z233-z293: |  10 |  19 |  18 |  17 | -25 | -38 |  36 |   2 |  10 | -15 | -16 |  11 | -14 |  -9 |  14 |  -5 | -25 |  17 |  23 |  -3 | -37 | -37 |   1 | -15 |  17 | -26 |  24 |
z336-z384: |   7 | -20 |  -9 |  13 |  -7 |  -7 | -26 |   0 |   6 |  -8 |  -4 |   8 | -13 |  10 |  12 | -12 |   5 |   5 |   0 | -12 |   3 |  20 |   4 |   0 |  12 |  17 |  -7 |
z115-z453: | -15 |  15 |   6 |   8 | -26 | -50 |  -4 |   1 |  -1 | -15 |  10 |  81 |  -7 | -18 | -26 | -15 | -15 |   3 |  24 |  17 | -30 |  19 | -13 | -18 |  -1 | -18 |  30 |
z573-z796: |  -9 |   3 |  -2 | -15 |   7 |   0 | -14 |  10 |  -4 |  37 |   2 |   3 |   5 |   4 |  15 |   2 | -32 |  36 |   5 |  -9 |  25 |  11 | -35 |   9 | -34 |  18 |  21 |
z233-z293: | -24 |  20 |  -2 |  -8 | -26 | -34 | -18 |  23 |   3 |  27 |  17 |  29 |   3 | -10 | -14 |   5 | -23 |   7 |  35 |  33 | -11 |   8 | -10 |  -3 | -15 | -11 |   4 |
z233-z293: |   4 |  26 |  30 | -19 |  12 |  29 |  35 | -19 | -17 | -29 |  16 | -31 |  -9 |   5 | -25 |  24 |   9 |  -4 | -10 |  -2 | -16 |  -6 |   0 | -36 |   2 | -42 |   2 |
z115-z453: |   0 |   6 |   4 | -12 |  29 |  -2 |   6 |  -7 |  -6 |   6 |   5 |   5 |   1 |  12 | -24 |  -6 | -28 |  12 |  -5 | -33 |  -1 |   1 | -12 |   1 | -32 |   7 |  20 |
z108-z677: |   6 |   1 |   7 |   1 | -25 |   6 |  13 |   3 |   4 |  -6 |  -2 |  24 |  -3 |  -9 |  20 |  12 |  19 |  11 |   4 |  13 |  16 |  -2 | -15 |  -5 |  22 |  -8 |   2 |
z233-z293: |  23 | -18 | -10 |  13 |  -6 |   1 |  -4 |  -1 |  13 | -14 | -33 |  13 | -10 |  23 |  49 | -16 | -31 |  40 |  -2 | -60 |  30 |  -1 |  -3 |  19 |   8 |  41 |  -1 |
z336-z384: |  -7 |  15 |  -3 | -29 |  18 |  26 |  23 |   0 |  -8 |  10 |   8 |  20 |  27 |   1 | -24 |  16 |  -7 |  -7 |  -9 |  -9 |  32 |  -9 |  -3 |  23 | -26 |   7 |  -9 |
z233-z293: |  -6 |  31 |  10 |  -5 |   0 |   5 |  13 |   7 |   6 |   1 |   3 | -24 |  -8 |   5 | -17 |  16 | -24 |  27 |  23 | -15 |   5 | -13 | -10 | -16 |  -7 |  -9 |  11 |
z336-z384: | -15 |  34 |  24 | -17 |  19 |  14 |  15 | -24 | -32 | -27 |   3 | -51 |   3 |  -3 |  -2 |   1 | -33 |  -3 | -13 |  10 | -40 |   3 |   9 | -34 | -25 | -41 |  12 |
z108-z677: |  18 | -19 | -11 |  21 |  -8 | -29 |  -2 |  17 |  27 |  13 |   0 | -20 | -12 |  12 | -14 |  -3 |  17 | -28 |  17 |  -3 | -28 | -33 |  37 |  13 |  27 |   3 | -30 |
z336-z384: |  10 | -22 |  -5 |  22 |  12 | -30 | -24 |  -4 |   5 |   2 | -12 | -22 | -18 |  13 |  14 | -30 | -21 |   5 |  -1 | -24 | -32 |   4 |  10 |  -2 |  -5 |  14 |  11 |
z233-z293: |  -2 |  11 |   2 |  14 |  12 |  -4 |  22 |   6 |   9 |  16 |  -8 | -42 |   3 | -15 | -10 |   1 |   6 |  -6 |   6 |  10 | -14 | -38 |   3 |   0 |   1 |  -9 |  17 |
z573-z796: |  10 | -25 |  -2 |  12 |   1 | -25 |  -4 |  19 |  18 |  49 |  12 | -11 |  -9 |  -5 |  -8 |   3 |  33 | -10 |   8 |  23 | -14 | -21 | -12 |   8 |   9 |  -1 |   9 |
z336-z384: |  28 | -12 |  25 | -24 |   2 | -21 |  19 | -12 |  -8 | -11 |  27 |  44 | -23 |  33 | -24 |   7 |  -9 |   0 |  -4 | -33 | -33 |   5 |  -3 | -18 |  -6 | -25 |  -4 |
z115-z453: |  -7 |  -3 |   4 | -25 |   3 |  -5 |   7 |   3 | -14 |  25 |  23 |  12 |  18 |  -6 | -14 |  11 |  12 | -35 | -10 |  39 | -19 |  -5 |   7 |  10 | -16 | -22 | -16 |
z336-z384: |  -6 |  17 |   7 | -14 |  22 |  -1 |  26 |  -1 |  -7 |  16 |   2 | -17 |  14 |  -3 | -17 |   4 | -23 |  -6 |  -3 |  -2 | -14 | -26 |   1 |   6 | -28 | -12 |  11 |
z233-z293: | -15 |  25 |  -2 |   9 |  -2 |  -5 |  -2 |  10 |  11 |  -2 |   6 |  -5 |  -4 |  -8 | -37 |   6 |  -2 |   6 |  25 |   1 |   3 |  -3 |  -2 | -12 |   2 |  -2 |  10 |
z573-z796: | -24 |   4 | -22 |   6 |   1 |  13 |  -6 |  10 |   1 |  24 | -17 |  12 |  34 | -34 |  18 |  -7 |   8 |  -2 |  -5 |  33 |  39 |  -2 | -14 |  31 | -11 |  25 |  13 |
z573-z796: | -24 |  19 | -26 |  12 |  -9 |  19 |   3 |   8 |   5 |  -1 | -37 |   1 |  37 | -31 |  33 |  -9 | -15 |   4 |   1 |  15 |  44 | -14 |   7 |  36 |  -2 |  30 |  -2 |
z115-z453: |  -2 | -12 |  -1 | -15 | -17 |   9 | -12 |   5 |  -7 |  10 |  15 |   8 |   7 |  -2 |  12 |  14 |  27 | -21 |  -6 |  38 |   3 |  13 |   5 |   4 |  10 | -11 | -28 |
z115-z453: | -10 |  35 |   3 | -19 | -11 |  38 |   9 |  16 |   8 |   6 |   9 | -41 |   3 |   8 | -11 |  40 |  -6 |  18 |  23 |  -1 |  37 | -13 |   0 |  -6 |   3 |  -5 | -25 |
z233-z293: |  11 |  17 |   9 |  37 |  10 |  11 |  36 | -22 |  12 | -66 | -13 | -10 | -17 | -12 | -43 |  -7 |  36 | -16 |  -3 | -23 | -16 | -19 |  20 | -30 |  43 | -15 |  17 |
z115-z453: |   3 |  -1 |  -5 |  10 |   3 |  14 |  -1 |   2 |   8 |  -3 |  -5 | -23 |  -2 |   0 |  -2 |   3 |  14 |   0 |   0 |  -6 |  13 |  -5 |   4 |   1 |  12 |   9 |  -5 |
z108-z677: |  10 | -21 | -15 |   1 |   5 | -14 | -22 |   3 |   6 |   5 |  -7 |  -3 |  -3 |  25 |  12 | -16 | -25 |  -2 |  -1 | -30 |  -5 |   4 |  23 |  20 |  -8 |  25 | -24 |
z115-z453: |   2 |   0 |   2 | -18 |  35 |  18 |   8 |  -2 |  -5 |  21 |  14 | -36 |   6 |  13 | -28 |  10 |   0 | -10 | -12 | -13 |   1 | -11 |   2 |   6 | -24 |   1 |  -4 |
z573-z796: |   2 | -14 |  -6 |  15 | -39 |  25 | -37 |  -4 |  -1 | -34 | -16 | -26 | -14 |   2 |  64 |   2 |  22 |   9 |  -3 |  20 |  18 |  35 |  12 | -16 |  44 |   4 | -34 |
z573-z796: |  12 |  28 |  14 | -14 |  -6 | -22 |  39 |   6 |  14 | -14 |  17 |  51 | -12 |  20 | -59 |  17 | -24 |   9 |  30 | -43 |  -9 | -25 |   3 |  -7 |  -2 | -14 |   0 |
z336-z384: | -18 |  19 |   1 | -49 |  24 |  21 |   6 |   6 | -19 |  37 |  27 | -13 |  30 |   9 | -28 |  24 | -24 | -15 |  -6 |  12 |  10 |  -3 |   2 |  18 | -50 |  -8 | -21 |
z573-z796: |  14 |  20 |  19 | -29 |  24 |   6 |  18 | -12 |  -9 | -15 |   7 | -10 | -15 |  43 | -18 |   8 | -64 |  36 |   4 | -74 |  -5 |  -2 |  -4 | -14 | -35 |  -2 |   4 |
z336-z384: |  -9 |  43 |   7 |   5 |  11 | -18 |  40 |   4 |   9 |  -8 |  -3 | -13 |   5 |  -9 | -48 |   2 | -31 |  -5 |  24 | -12 | -28 | -46 |  17 |  -5 | -11 | -19 |  16 |
z573-z796: | -23 |   5 |  -4 |  -8 |   2 |  46 | -17 | -27 | -30 | -47 |  -1 |  22 |  20 | -21 |   9 |  -5 |  28 | -18 | -34 |  28 |  27 |  54 |  -2 | -11 |   3 |  -1 |  -5 |
z115-z453: |   5 | -21 |  -8 | -15 |   5 |  30 | -18 |  -2 |  -6 |   6 |   7 |   3 |   6 |  12 |  12 |   9 |  21 |  -3 | -19 |  -2 |  33 |  24 |  -5 |  12 |  -1 |  17 | -23 |
z108-z677: | -15 |  28 |   9 |  -6 |  14 | -16 | -13 |  -7 |  -4 | -28 |  34 |   4 | -19 |  14 | -86 |   2 | -12 | -15 |  21 | -14 | -39 |  23 |  16 | -38 | -12 | -24 |   0 |
z573-z796: |  10 |   1 |  -4 |  20 |  -2 | -32 |  20 |   9 |  18 |   7 | -14 | -22 |  -2 |  -2 |  -5 | -10 |  -9 | -19 |  15 |  -2 | -36 | -48 |  31 |  12 |  12 |  -6 |  -6 |
z108-z677: | -11 |   9 | -15 |  13 |  -6 |   9 | -18 |  17 |  19 |   7 |   7 | -23 |  -3 |  -3 | -30 |  12 |  23 |  -7 |  22 |  10 |  18 |   0 |  10 |  -1 |  17 |  11 | -17 |
z108-z677: | -21 |  32 |  13 |   5 |   0 |   1 |  13 |  -3 |  -5 | -11 |  15 |  -5 |  -1 | -27 | -42 |  10 |  19 |  -7 |  12 |  33 | -15 |   1 | -13 | -32 |   3 | -32 |  27 |
z115-z453: |  -2 |  17 |  -3 |  30 | -20 |  26 | -20 |  13 |  28 | -23 |   1 | -58 | -32 |   4 | -20 |  22 |  34 |  21 |  33 |  -7 |  25 |   6 |   2 | -34 |  48 |   4 | -12 |
z573-z796: |  -9 | -12 | -10 |  16 |   8 | -25 | -10 |   6 |   0 |  30 | -13 | -27 |  13 | -21 |  20 | -22 |  -4 | -18 |  -5 |  33 | -28 | -17 |   8 |  16 | -11 |   1 |  13 |
z108-z677: |   1 |   5 |  28 |  18 |  -3 |   9 |   3 | -22 | -11 | -34 |   6 |   2 | -30 | -18 |  -3 |  -1 |  36 |  24 |  -8 |  12 | -10 |  31 | -43 | -58 |  23 | -29 |  53 |
z233-z293: |  11 |  -9 |   0 |   3 | -19 |   5 |  18 | -30 | -17 | -69 | -24 |  74 |  13 |  -6 |  33 | -21 |   3 | -20 | -29 |  -8 |  -1 |  17 |  25 |   8 |  23 |  -2 | -16 |
z336-z384: |  23 | -27 |  32 | -21 |  -3 |  -4 |  22 | -11 | -20 |  26 |  16 |   2 | -10 |   0 |  39 |  12 |  26 |   3 | -27 |  30 | -26 |  -3 | -34 | -16 |  -1 | -38 |  19 |
z115-z453: |  -5 |  10 |   6 | -26 |  -8 |  -3 |  -8 |  -4 | -14 |  -6 |   5 |  55 |   0 |  15 |  10 |   0 | -45 |  37 |   4 | -27 |  21 |  32 | -27 |  -2 | -29 |   9 |  11 |
z336-z384: |  11 |   3 |  12 |  22 |  -8 |  -8 |  33 |  -5 |   7 | -12 | -17 |   4 |  -6 | -20 |  14 |  -4 |  17 |   8 |  -1 |   5 |  -9 | -27 | -12 |  -9 |  23 | -13 |  31 |
z233-z293: | -12 |  38 |   6 | -15 | -12 |  12 |  30 |  -6 | -11 | -26 | -15 |  17 |  20 |  -9 |  14 |   7 | -40 |  13 |   4 |  -5 |  11 | -12 |   5 |   4 | -11 | -10 |  -2 |
z108-z677: |  15 | -18 |   2 | -39 |  62 |   0 |  -1 | -23 | -26 |   5 |  10 | -11 |   9 |  49 | -20 | -18 | -59 | -14 | -36 | -66 | -27 |   7 |  25 |  21 | -64 |  14 | -16 |
z108-z677: | -16 |  19 |  -6 |  17 |  -4 |   7 |   7 |  16 |  16 |  15 |   6 | -34 |   5 | -27 | -32 |  15 |  38 | -18 |  18 |  40 |   4 | -23 |   3 |  -5 |  19 | -11 |   3 |
z108-z677: |   7 |  -1 |   8 |   9 |  -8 | -47 |  34 |   2 |   2 |  12 |  -9 |   6 |   8 | -17 |   8 | -13 | -10 | -30 |   3 |  28 | -59 | -49 |  23 |  11 |   2 | -30 |   7 |
|  17 | -48 |   0 | -10 | -14 | -26 | -48 |   9 |  -1 |  31 |  23 |  28 | -24 |  29 |  22 |  -4 |   7 |  10 |  -1 |   0 |  -8 |  41 | -17 |  -2 |  -2 |  10 | -13 | | z233-z293
|  47 | -57 |   4 |  38 | -12 | -10 |  -7 |  -4 |  21 |  -5 | -17 | -19 | -40 |  16 |  50 | -12 |  48 |  11 | -13 | -20 |  -9 |  -6 |  -5 |  -8 |  54 |  12 |   2 | | z108-z677
|   0 |  -1 |  -6 |  24 |  -1 |  -7 |  -9 |  -1 |  12 | -18 |  -8 |  12 | -12 |  -5 | -13 | -12 |   9 |   9 |   8 | -15 |   5 |   8 |  -4 |  -9 |  16 |  13 |  17 | | z115-z453
|  27 | -15 |  -3 |  -4 | -17 | -19 |  27 |  18 |  22 |  17 |   6 |  10 |   0 |  17 |  -8 |  16 |  16 | -31 |  12 |  -3 | -14 | -47 |  34 |  26 |  25 |  -7 | -45 | | z108-z677
|   9 |  -9 |  -3 |  26 |   6 | -34 |   5 |   7 |  16 |  15 | -15 | -13 | -10 |  -4 |   2 | -19 |  -9 |   3 |  10 | -10 | -26 | -28 |   3 |   6 |   3 |   6 |  22 | | z336-z384
|  -4 |  -2 | -13 |  -1 |  -5 |  -3 |   9 |  12 |   5 |  26 | -15 |  -6 |  24 | -11 |  27 |  -1 |  -9 |  -9 |   0 |  17 |  10 | -28 |  10 |  33 |  -6 |  11 | -12 | | z108-z677
|   9 |   8 |   9 | -10 |  17 |  33 |  26 | -22 |  -8 | -46 |  11 |  14 |   0 |   8 | -42 |  11 |  27 | -22 | -19 | -22 |   7 |   5 |  14 | -13 |  11 | -11 | -13 | | z573-z796
| -33 |  64 | -14 |  10 | -15 |  18 |  30 |  -7 |   1 | -66 | -30 |  44 |  32 | -32 | -24 |  -5 | -32 |   1 |  18 | -10 |  32 |  -9 |  22 |   7 |   5 |   8 |   2 | | z233-z293
| -23 | -10 | -23 |  17 |  40 |   2 |  -2 |  -6 | -12 |  31 | -30 | -45 |  43 | -41 |  24 | -34 |   1 | -35 | -33 |  41 | -10 | -22 |  12 |  38 | -30 |  17 |  23 | | z573-z796
| -11 |  32 |   7 |  -2 | -26 |  -5 |  10 |  -9 |  -5 | -52 |   2 |  55 |  -2 |  -6 | -20 |   2 | -14 |   3 |  16 |  -4 |  -3 |  17 |   7 | -21 |  12 | -17 |  -2 | | z233-z293
| -11 |  11 |  -4 |  19 | -17 | -35 |   3 |  12 |  12 |   6 |  -2 |  18 |   1 | -21 | -15 |  -8 |   0 |  -9 |  23 |  25 | -23 | -15 |   4 |  -2 |   9 | -10 |  14 | | z233-z293
|  -2 |  -1 |  -6 |  -5 |  14 |  27 | -12 |   2 |   5 |   2 |  14 | -10 |  -3 |  10 | -30 |  13 |  21 |   2 |  -1 | -14 |  30 |  15 |  -7 |  -2 |   0 |  15 |  -8 | | z115-z453
| -35 |  35 |   2 | -11 | -15 |  37 |  -2 |   6 | -13 |   5 |   4 | -44 |  22 | -32 |  11 |  25 |  16 |  -7 |   5 |  66 |  19 |   4 |  -4 | -12 |   2 | -24 |  -8 | | z336-z384
|  -7 |  23 |  13 |  -8 | -12 |  -8 |   6 |   3 |  -1 |  -7 |  14 |   5 | -11 |   2 | -20 |  13 | -13 |  12 |  20 |   3 | -11 |   3 |  -7 | -23 |  -1 | -22 |   6 | | z233-z293
|  14 |  -3 |   2 |   0 | -36 | -57 |  11 |  10 |  11 | -10 |   1 |  53 |  -7 |  13 |   1 |  -8 | -28 | -18 |  25 |  -3 | -47 | -21 |  35 |   9 |  13 | -17 | -27 | | z108-z677
|   3 | -10 | -16 |  22 | -39 |  40 | -26 |  11 |  19 | -21 | -12 | -22 | -10 |  -4 |  35 |  18 |  53 |   6 |   9 |  17 |  52 |  18 |   7 |  -3 |  60 |  19 | -38 | | z115-z453
|  -5 |  15 |   3 | -36 | -14 |  16 |   3 |   8 |  -4 |  -2 |  33 |  40 |   6 |  15 | -39 |  32 |   6 | -10 |  12 |   2 |  21 |  16 |   2 |  -1 |  -3 | -11 | -35 | | z336-z384
|  -5 |  19 | -14 |  14 | -37 |  -6 |  33 |  40 |  41 |  32 |   2 |  45 |  15 | -31 | -32 |  31 |  45 |  -6 |  41 |  32 |  45 | -48 | -11 |  27 |  37 |   7 |  -4 | | z336-z384
| -23 |  26 |   7 | -12 |  10 |  23 | -29 | -14 | -17 | -33 |  20 |  14 | -12 |   7 | -39 |   4 | -13 |  26 |   5 | -18 |  19 |  60 | -24 | -39 | -18 |   0 |  18 | | z108-z677
|   1 |   3 |  11 | -21 |  18 |  33 |  12 | -13 | -17 |  -2 |   5 |   0 |   7 |   2 |   4 |  11 |   4 |  13 | -22 |  -9 |  25 |  13 | -24 |  -5 | -16 |  -1 |  13 | | z108-z677
|   5 | -15 | -17 |  29 |  -3 |  19 |  -2 |   3 |  17 |  -9 | -18 | -21 |   4 | -15 |   9 |  -3 |  46 | -19 |  -7 |  10 |  21 | -13 |  16 |  14 |  37 |  19 | -13 | | z115-z453
| -17 |   4 | -16 |   8 |   6 | -17 | -10 |  25 |  14 |  54 |  -4 | -29 |  15 | -16 |  -1 |  -2 | -10 |   1 |  18 |  24 |   4 | -25 |  -6 |  23 | -18 |  15 |  11 | | z233-z293
|   1 |  23 |  12 |  15 |   6 | -11 |  23 | -14 |   0 | -38 | -12 | -10 | -10 |  -3 | -17 | -11 | -21 |   4 |   6 | -22 | -30 | -15 |  13 | -21 |   4 | -16 |  19 | | z336-z384
| -13 |  21 | -16 |  11 |  -6 |   6 |  10 |   2 |   4 | -15 | -35 | -12 |  23 | -13 |  28 | -11 | -35 |   4 |   5 |  -6 |  15 | -22 |  23 |  24 |  -3 |  18 |  -8 | | z573-z796
|   0 |  19 |  10 | -13 |  -3 |   2 |  11 |   1 |  -4 |   1 |  -5 | -18 |  -2 |  11 |  16 |   8 | -40 |  27 |   9 | -18 |   0 | -10 |  -5 |  -5 | -15 |  -6 |   3 | | z115-z453
